Below is a small trained network, with its code and all its weights. Each question gives an input and a class and asks what happens when units are switched off, that is, made to give their printed mean instead of their output.

import numpy as np


def w(rows, s, z=0):
    codes = np.array(rows[::2]) - 128.0
    scale = np.full(codes.shape[1], s)
    scale[-1] = z or s
    return codes * scale


def f(y):
    return np.maximum(y, 0)


def log_softmax(a):
    a = a - a.max(-1, keepdims=True)
    return a - np.log(np.exp(a).sum(-1, keepdims=True))


def net(x, mask):
    res = np.array(x, float).reshape(1, 6) / 4 @ E
    y = f(res @ A[0][:, :-1].T + A[0][:, -1])
    res = res + np.where(mask, y, B[0][:, -1]) @ B[0][:, :-1]
    return log_softmax(res[-1] @ U[:, :-1].T + U[:, -1])


A, B = {}, {}
E = w([
[99,15,78,122,132,244,197],'x0',
[76,148,227,83,210,133,148],'x1',
[187,184,89,68,172,169,89],'x2',
[141,141,119,116,138,138,117],'x3',
[72,87,81,50,154,31,113],'x4',
[160,112,76,211,184,72,254],'x5',
],0.0091)
A[0] = w([
[163,196,89,132,85,161,149,253],'neuron 0',
[53,51,122,143,117,69,92,118],'neuron 1',
[144,138,62,133,23,122,125,137],'neuron 2',
[130,93,149,196,121,62,197,209],'neuron 3',
[47,132,110,147,71,153,50,47],'neuron 4',
[85,45,110,55,101,233,191,40],'neuron 5',
[164,142,195,159,72,168,143,38],'neuron 6',
[111,128,180,73,58,149,108,2],'neuron 7',
[125,158,177,220,72,198,122,116],'neuron 8',
[77,121,53,75,133,80,78,104],'neuron 9',
[89,107,165,103,64,159,80,39],'neuron 10',
[189,81,107,151,67,107,112,213],'neuron 11',
[111,143,254,108,159,167,181,242],'neuron 12',
[111,171,143,120,103,102,126,9],'neuron 13',
[103,208,137,163,117,69,75,109],'neuron 14',
],0.0099,0.0025)
B[0] = w([
[86,113,149,109,181,142,107,193],'neuron 0',
[192,107,160,151,166,140,26,188],'neuron 1',
[105,55,184,33,100,158,155,191],'neuron 2',
[67,167,100,213,137,216,136,211],'neuron 3',
[103,159,38,124,146,186,174,187],'neuron 4',
[202,191,203,144,53,69,170,224],'neuron 5',
[170,68,104,170,164,48,85,183],'neuron 6',
[176,141,74,159,150,140,171,190],'neuron 7',
[175,52,147,112,191,78,74,212],'neuron 8',
[173,111,150,172,186,116,39,212],'neuron 9',
[96,188,32,195,164,210,216,194],'neuron 10',
[1,141,132,86,110,127,147,184],'neuron 11',
[58,110,113,55,130,119,104,249],'neuron 12',
[222,180,132,69,116,123,166,157],'neuron 13',
[154,153,177,119,86,114,220,215],'neuron 14',
],0.0078,0.011)
U = w([
[117,191,1,179,165,154,155,76],'0',
[200,171,210,153,7,79,144,30],'1',
[186,47,137,177,177,99,10,31],'2',
[106,132,140,155,125,157,66,252],'3',
[19,91,128,52,99,108,118,112],'4',
[110,130,121,140,111,120,96,216],'5',
],0.0093,0.0042)

Each question gives the input, the list of numbers given to net, and the class t.
The units are the neurons (one row each of A and B). Each row of codes is followed by its name. A weight is (code - 128) times the scale printed after its matrix; where a second scale follows, it is the last column's (A, B and U).
mask holds one flag per neuron, in row order. A switched-off neuron (its flag False) gives its mean, the last column of its row in B, instead of its output. The means were averaged over made-up inputs and are rounded, as every weight is.
A unit's drop is (log p(t) with every unit on - log p(t) with that unit switched off) / (log p(t) with every unit on - log p(t) with every unit switched off).
The circuit of an input: a set's keep is (log p(t) with only the set's units on - log p(t) with every unit switched off) / (log p(t) with every unit on - log p(t) with every unit switched off). Starting from the 12 units with the biggest drops (on a tie, the unit counted first), units are removed one at a time, each time the one whose removal leaves the highest keep (on an exact tie, the one counted first), for as long as the keep stays at least 0.8.
units of the circuit, in order: the units of the circuit, biggest drop first
unit that matters most: the unit with the biggest drop
k most important neurons: the k neurons with the biggest drops, biggest first
drop of u: that unit's drop, to one decimal
input [8,-6,0,7,-4,2], class 1: unit that matters most -> neuron 5
input [-6,1,1,-3,7,4], class 2: 3 most important neurons -> neuron 9; neuron 5; neuron 1
input [0,-7,-5,5,-5,-4], class 4: 3 most important neurons -> neuron 11; neuron 2; neuron 9
input [-8,8,-5,-7,7,2], class 1: 3 most important neurons -> neuron 14; neuron 13; neuron 8
input [8,-8,-7,-7,-5,-2], class 1: 2 most important neurons -> neuron 5; neuron 12
input [1,-2,0,4,3,-5], class 0: 3 most important neurons -> neuron 10; neuron 4; neuron 8
input [1,7,6,7,5,-8], class 0: units of the circuit, in order -> neuron 10; neuron 7
input [5,4,1,-1,-1,-6], class 0: units of the circuit, in order -> neuron 10; neuron 7
input [0,0,2,3,-4,3], class 2: 3 most important neurons -> neuron 10; neuron 4; neuron 14
input [-4,7,4,6,-2,5], class 4: units of the circuit, in order -> neuron 12; neuron 10; neuron 9
input [-3,-7,3,4,-3,-6], class 4: units of the circuit, in order -> neuron 2; neuron 11
input [1,5,0,2,-2,0], class 4: 3 most important neurons -> neuron 12; neuron 9; neuron 1
input [0,-7,-1,6,-1,-8], class 0: 4 most important neurons -> neuron 10; neuron 4; neuron 7; neuron 12
input [-2,-1,-6,5,4,3], class 3: unit that matters most -> neuron 3
input [1,0,4,3,6,5], class 2: 3 most important neurons -> neuron 10; neuron 9; neuron 4
input [-1,1,-4,-7,-8,3], class 2: 2 most important neurons -> neuron 8; neuron 6
input [0,-8,-7,-2,-7,7], class 4: units of the circuit, in order -> neuron 11; neuron 2
input [-3,3,2,2,-7,3], class 2: 2 most important neurons -> neuron 8; neuron 6
input [5,-8,-1,6,4,7], class 4: 3 most important neurons -> neuron 2; neuron 11; neuron 10
input [-7,8,-1,4,0,3], class 4: units of the circuit, in order -> neuron 12
input [-4,8,-1,5,0,6], class 4: 2 most important neurons -> neuron 12; neuron 10
input [-6,8,-3,-2,-1,8], class 0: 3 most important neurons -> neuron 3; neuron 2; neuron 5
input [-4,-5,-8,-3,-2,5], class 3: 2 most important neurons -> neuron 3; neuron 10
input [-8,4,-6,-5,-6,8], class 0: drop of neuron 5 -> 0.6
input [-4,3,7,-3,8,5], class 2: drop of neuron 4 -> 0.1
input [4,4,-5,-6,-4,-6], class 0: drop of neuron 7 -> 0.3
input [8,-2,1,-1,-2,0], class 1: drop of neuron 5 -> 0.7
input [-2,-3,-6,1,7,0], class 2: units of the circuit, in order -> neuron 1
input [1,0,0,8,8,-8], class 0: units of the circuit, in order -> neuron 10; neuron 4
